Below is a small trained network, with its code and all its weights. Each question gives an input and a class and asks what happens when units are switched off, that is, made to give their printed mean instead of their output.

import numpy as np


def w(rows, s, z=0):
    codes = np.array(rows[::2]) - 128.0
    scale = np.full(codes.shape[1], s)
    scale[-1] = z or s
    return codes * scale


def norm(h):
    return h / np.sqrt((h * h).mean(-1, keepdims=True) + 1e-5)


def f(y):
    return np.maximum(y, 0)


def log_softmax(a):
    a = a - a.max(-1, keepdims=True)
    return a - np.log(np.exp(a).sum(-1, keepdims=True))


def net(x, mask):
    res = np.array(x, float).reshape(1, 7) / 4 @ E
    u = 0
    for l in range(2):
        y = f(norm(res) @ A[l][:, :-1].T + A[l][:, -1])
        res = res + np.where(mask[u : u + 9], y, B[l][:, -1]) @ B[l][:, :-1]
        u += 9
    return log_softmax(norm(res)[-1] @ U[:, :-1].T + U[:, -1])


A, B = {}, {}
E = w([
[184,143,16],'x0',
[162,120,153],'x1',
[176,60,146],'x2',
[161,100,79],'x3',
[131,114,101],'x4',
[2,66,176],'x5',
[157,186,143],'x6',
],0.0077)
A[0] = w([
[82,118,16,113],'L0N0',
[98,140,9,10],'L0N1',
[15,194,204,146],'L0N2',
[121,255,79,220],'L0N3',
[116,30,3,8],'L0N4',
[245,250,146,155],'L0N5',
[92,150,73,80],'L0N6',
[71,158,165,252],'L0N7',
[128,201,124,106],'L0N8',
],0.008,0.0017)
B[0] = w([
[82,236,147,203],'L0N0',
[63,171,120,190],'L0N1',
[189,76,255,255],'L0N2',
[131,89,160,224],'L0N3',
[118,53,98,216],'L0N4',
[134,205,121,254],'L0N5',
[61,167,126,161],'L0N6',
[152,194,165,213],'L0N7',
[72,154,179,166],'L0N8',
],0.0081,0.0048)
A[1] = w([
[104,153,158,114],'L1N0',
[137,100,18,206],'L1N1',
[198,155,72,224],'L1N2',
[162,65,131,137],'L1N3',
[110,180,254,241],'L1N4',
[54,135,60,217],'L1N5',
[226,107,171,253],'L1N6',
[104,157,158,174],'L1N7',
[207,159,126,127],'L1N8',
],0.012,0.0024)
B[1] = w([
[139,80,196,158],'L1N0',
[20,106,174,168],'L1N1',
[133,61,133,172],'L1N2',
[44,102,28,149],'L1N3',
[182,138,83,251],'L1N4',
[73,255,129,170],'L1N5',
[70,76,77,193],'L1N6',
[186,109,159,168],'L1N7',
[175,154,12,167],'L1N8',
],0.0083,0.011)
U = w([
[39,49,84,90],'0',
[164,121,33,4],'1',
[182,193,138,121],'2',
[139,67,255,236],'3',
[103,150,73,106],'4',
[41,193,118,140],'5',
],0.015,0.0026)

Each question gives the input, the list of numbers given to net, and the class t.
The units are the neurons (one row each of A and B). Each row of codes is followed by its name. A weight is (code - 128) times the scale printed after its matrix; where a second scale follows, it is the last column's (A, B and U).
mask holds one flag per neuron, layer by layer. A switched-off neuron (its flag False) gives its mean, the last column of its row in B, instead of its output. The means were averaged over made-up inputs and are rounded, as every weight is.
A unit's drop is (log p(t) with every unit on - log p(t) with that unit switched off) / (log p(t) with every unit on - log p(t) with every unit switched off).
The circuit of an input: a set's keep is (log p(t) with only the set's units on - log p(t) with every unit switched off) / (log p(t) with every unit on - log p(t) with every unit switched off). Starting from the 12 units with the biggest drops (on a tie, the unit counted first), units are removed one at a time, each time the one whose removal leaves the highest keep (on an exact tie, the one counted first), for as long as the keep stays at least 0.8.
circuit, biggest first: the units of the circuit, biggest drop first
top k neurons: the k neurons with the biggest drops, biggest first
k most important neurons of layer l: the k neurons of layer l with the biggest drops, biggest first
drop when u is switched off: that unit's drop, to one decimal
input [-2,4,-8,8,7,6,5], class 3: circuit, biggest first : [L0N2]
input [6,-4,3,5,3,6,-5], class 5: circuit, biggest first : [L1N5; L0N0]
input [-6,-8,4,0,7,-4,-1], class 0: top 3 neurons : [L0N0; L0N5; L0N7]
input [7,1,-6,7,4,-2,-7], class 5: circuit, biggest first : [L1N5; L0N0; L1N1]
input [0,-7,-8,-6,4,2,8], class 3: 2 most important neurons of layer 0 : [L0N2; L0N3]
input [0,3,-3,6,7,8,-3], class 5: 2 most important neurons of layer 0 : [L0N0; L0N3]
input [3,-4,-5,-7,-5,0,-4], class 2: circuit, biggest first : [L1N1; L1N6]
input [-7,6,8,-4,3,-3,-8], class 0: 2 most important neurons of layer 1 : [L1N3; L1N6]
input [-6,3,5,-8,5,-4,-8], class 0: 2 most important neurons of layer 1 : [L1N6; L1N3]
input [1,-4,-6,1,8,-6,-1], class 5: top 2 neurons : [L0N2; L1N4]
input [-1,-4,6,1,-1,-7,8], class 1: 2 most important neurons of layer 0 : [L0N0; L0N7]
input [6,1,4,-4,-3,-2,-3], class 0: top 3 neurons : [L1N1; L1N2; L1N4]
input [7,-7,3,0,-4,-2,-4], class 5: drop when L0N0 is switched off : 0.1
input [3,3,-6,-7,7,4,-1], class 3: circuit, biggest first : [L0N2]
input [-8,-8,7,-1,2,-4,7], class 2: drop when L0N0 is switched off : -0.1
input [0,8,5,4,-6,-2,-5], class 0: drop when L1N4 is switched off : 0.1
input [6,-5,-5,-2,7,-5,2], class 5: top 2 neurons : [L0N2; L1N4]
input [8,-3,-2,4,1,-2,-4], class 5: 2 most important neurons of layer 1 : [L1N5; L1N1]
